Below are the code and all the weights of a small trained network. Each question names an input and a class and asks about switching units off, where a switched-off unit gives its printed mean instead of its output.

import numpy as np


def w(rows, s, z=0):
    codes = np.array(rows[::2]) - 128.0
    scale = np.full(codes.shape[1], s)
    scale[-1] = z or s
    return codes * scale


def norm(h):
    return h / np.sqrt((h * h).mean(-1, keepdims=True) + 1e-5)


def f(y):
    return np.maximum(y, 0)


def log_softmax(a):
    a = a - a.max(-1, keepdims=True)
    return a - np.log(np.exp(a).sum(-1, keepdims=True))


def net(x, mask):
    res = np.array(x, float).reshape(1, 7) / 4 @ E
    u = 0
    for l in range(3):
        y = f(norm(res) @ A[l][:, :-1].T + A[l][:, -1])
        res = res + np.where(mask[u : u + 10], y, B[l][:, -1]) @ B[l][:, :-1]
        u += 10
    return log_softmax(norm(res)[-1] @ U[:, :-1].T + U[:, -1])


A, B = {}, {}
E = w([
[181,111,177,145,119,159,137],'x0',
[129,212,182,200,151,81,94],'x1',
[120,134,26,55,113,74,78],'x2',
[125,80,120,178,107,141,62],'x3',
[116,197,118,114,116,190,125],'x4',
[11,167,119,135,132,194,120],'x5',
[221,202,123,139,88,177,76],'x6',
],0.012)
A[0] = w([
[193,97,86,51,125,62,155,34],'0.n1',
[137,97,193,141,143,87,136,66],'0.n2',
[23,107,92,90,136,100,148,74],'0.n3',
[126,182,102,188,129,97,78,83],'0.n4',
[117,105,194,190,141,79,159,14],'0.n5',
[125,199,144,131,123,155,155,22],'0.n6',
[141,107,161,175,134,102,165,62],'0.n7',
[142,79,131,160,125,192,142,50],'0.n8',
[135,252,169,117,138,154,147,2],'0.n9',
[132,105,177,165,120,77,164,31],'0.n10',
],0.025,0.0054)
B[0] = w([
[215,126,53,80,156,101,178,248],'0.n1',
[130,114,150,169,211,116,122,197],'0.n2',
[4,108,79,108,114,126,133,250],'0.n3',
[143,163,140,159,133,115,34,202],'0.n4',
[120,124,173,175,206,86,152,217],'0.n5',
[128,175,167,106,93,124,184,188],'0.n6',
[119,101,193,138,176,111,150,190],'0.n7',
[133,98,138,149,120,207,150,183],'0.n8',
[129,240,172,95,77,144,193,232],'0.n9',
[130,108,176,155,200,103,120,194],'0.n10',
],0.03,0.013)
A[1] = w([
[245,92,55,83,126,83,122,79],'1.n1',
[164,63,117,160,89,245,130,63],'1.n2',
[137,97,150,115,102,102,122,86],'1.n3',
[169,135,151,140,89,78,23,45],'1.n4',
[150,101,150,111,123,109,114,68],'1.n5',
[155,88,135,108,114,166,102,29],'1.n6',
[160,127,142,132,94,98,3,40],'1.n7',
[196,114,97,91,132,90,122,45],'1.n8',
[182,113,94,56,148,116,121,8],'1.n9',
[148,86,142,179,71,177,150,2],'1.n10',
],0.022,0.0039)
B[1] = w([
[208,136,20,119,133,106,195,253],'1.n1',
[137,93,154,52,152,245,114,163],'1.n2',
[119,131,121,122,143,117,137,128],'1.n3',
[116,165,103,171,149,147,20,172],'1.n4',
[114,131,138,105,120,90,116,136],'1.n5',
[105,118,116,117,138,158,127,136],'1.n6',
[141,96,120,252,89,177,52,172],'1.n7',
[161,136,69,99,151,126,148,196],'1.n8',
[208,88,81,144,84,111,151,198],'1.n9',
[138,133,126,76,169,186,94,146],'1.n10',
],0.028,0.012)
A[2] = w([
[144,50,173,96,88,151,108,60],'2.n1',
[94,105,121,135,109,126,154,58],'2.n2',
[6,52,55,106,64,126,121,119],'2.n3',
[144,98,152,126,96,103,133,22],'2.n4',
[152,210,181,98,41,101,135,5],'2.n5',
[119,170,121,110,160,128,133,164],'2.n6',
[77,96,100,95,121,131,104,142],'2.n7',
[178,56,159,192,132,81,156,106],'2.n8',
[83,100,104,122,106,126,121,82],'2.n9',
[153,37,198,157,147,72,108,70],'2.n10',
],0.024,0.0025)
B[2] = w([
[107,166,55,35,129,124,46,144],'2.n1',
[164,88,160,114,115,89,96,158],'2.n2',
[108,7,172,123,26,48,74,252],'2.n3',
[83,173,94,101,131,122,125,128],'2.n4',
[149,182,172,143,34,169,209,238],'2.n5',
[158,78,150,160,112,110,134,186],'2.n6',
[101,66,135,153,81,115,135,183],'2.n7',
[22,178,48,107,220,127,128,217],'2.n8',
[109,108,136,99,93,85,96,169],'2.n9',
[142,163,166,88,250,82,90,212],'2.n10',
],0.025,0.012)
U = w([
[67,36,131,111,59,74,94,132],'0',
[148,212,193,120,59,160,174,232],'1',
[134,90,147,54,149,250,105,4],'2',
[101,130,179,148,254,94,123,176],'3',
[212,127,24,100,140,110,167,176],'4',
[162,164,117,205,106,157,13,30],'5',
],0.018,0.0035)

Each question gives the input, the list of numbers given to net, and the class t.
The units are the neurons (one row each of A and B). Each row of codes is followed by its name. A weight is (code - 128) times the scale printed after its matrix; where a second scale follows, it is the last column's (A, B and U).
mask holds one flag per neuron, layer by layer. A switched-off neuron (its flag False) gives its mean, the last column of its row in B, instead of its output. The means were averaged over made-up inputs and are rounded, as every weight is.
A unit's drop is (log p(t) with every unit on - log p(t) with that unit switched off) / (log p(t) with every unit on - log p(t) with every unit switched off).
The circuit of an input: a set's keep is (log p(t) with only the set's units on - log p(t) with every unit switched off) / (log p(t) with every unit on - log p(t) with every unit switched off). Starting from the 12 units with the biggest drops (on a tie, the unit counted first), units are removed one at a time, each time the one whose removal leaves the highest keep (on an exact tie, the one counted first), for as long as the keep stays at least 0.8.
units of the circuit, in order: the units of the circuit, biggest drop first
most important unit: the unit with the biggest drop
k most important neurons: the k neurons with the biggest drops, biggest first
top k neurons in layer l: the k neurons of layer l with the biggest drops, biggest first
drop of u: that unit's drop, to one decimal
input [3,-6,-2,6,5,-6,1], class 2: most important unit -> 0.n8
input [4,-4,1,5,-7,3,0], class 2: units of the circuit, in order -> (0.n8 1.n2)
input [0,8,5,1,4,0,0], class 5: top 2 neurons in layer 1 -> (1.n4 1.n7)
input [-7,-6,4,-1,8,-4,-7], class 0: 2 most important neurons -> (0.n3 2.n3)
input [0,-3,-3,2,-1,-3,2], class 2: 2 most important neurons -> (0.n8 1.n2)
input [0,8,5,-3,0,-3,-2], class 5: top 2 neurons in layer 1 -> (1.n4 1.n7)
input [-1,8,3,3,7,-3,2], class 1: 2 most important neurons -> (0.n9 2.n5)
input [1,-2,-3,5,5,-8,4], class 2: 2 most important neurons -> (1.n2 0.n8)
input [1,8,7,2,3,-1,6], class 5: 3 most important neurons -> (0.n4 1.n4 1.n7)
input [3,-1,-2,8,5,4,5], class 2: 2 most important neurons -> (0.n8 1.n2)
input [8,-2,2,1,-1,-2,-5], class 3: 4 most important neurons -> (0.n2 0.n10 0.n7 0.n5)
input [4,6,3,-7,0,8,-5], class 0: drop of 0.n3 -> 1.8
input [8,5,-1,-5,1,6,4], class 1: drop of 1.n3 -> 0.0
input [-4,-1,4,6,5,7,7], class 5: units of the circuit, in order -> (0.n4)
input [-6,6,0,6,4,-2,3], class 5: drop of 0.n4 -> 1.1
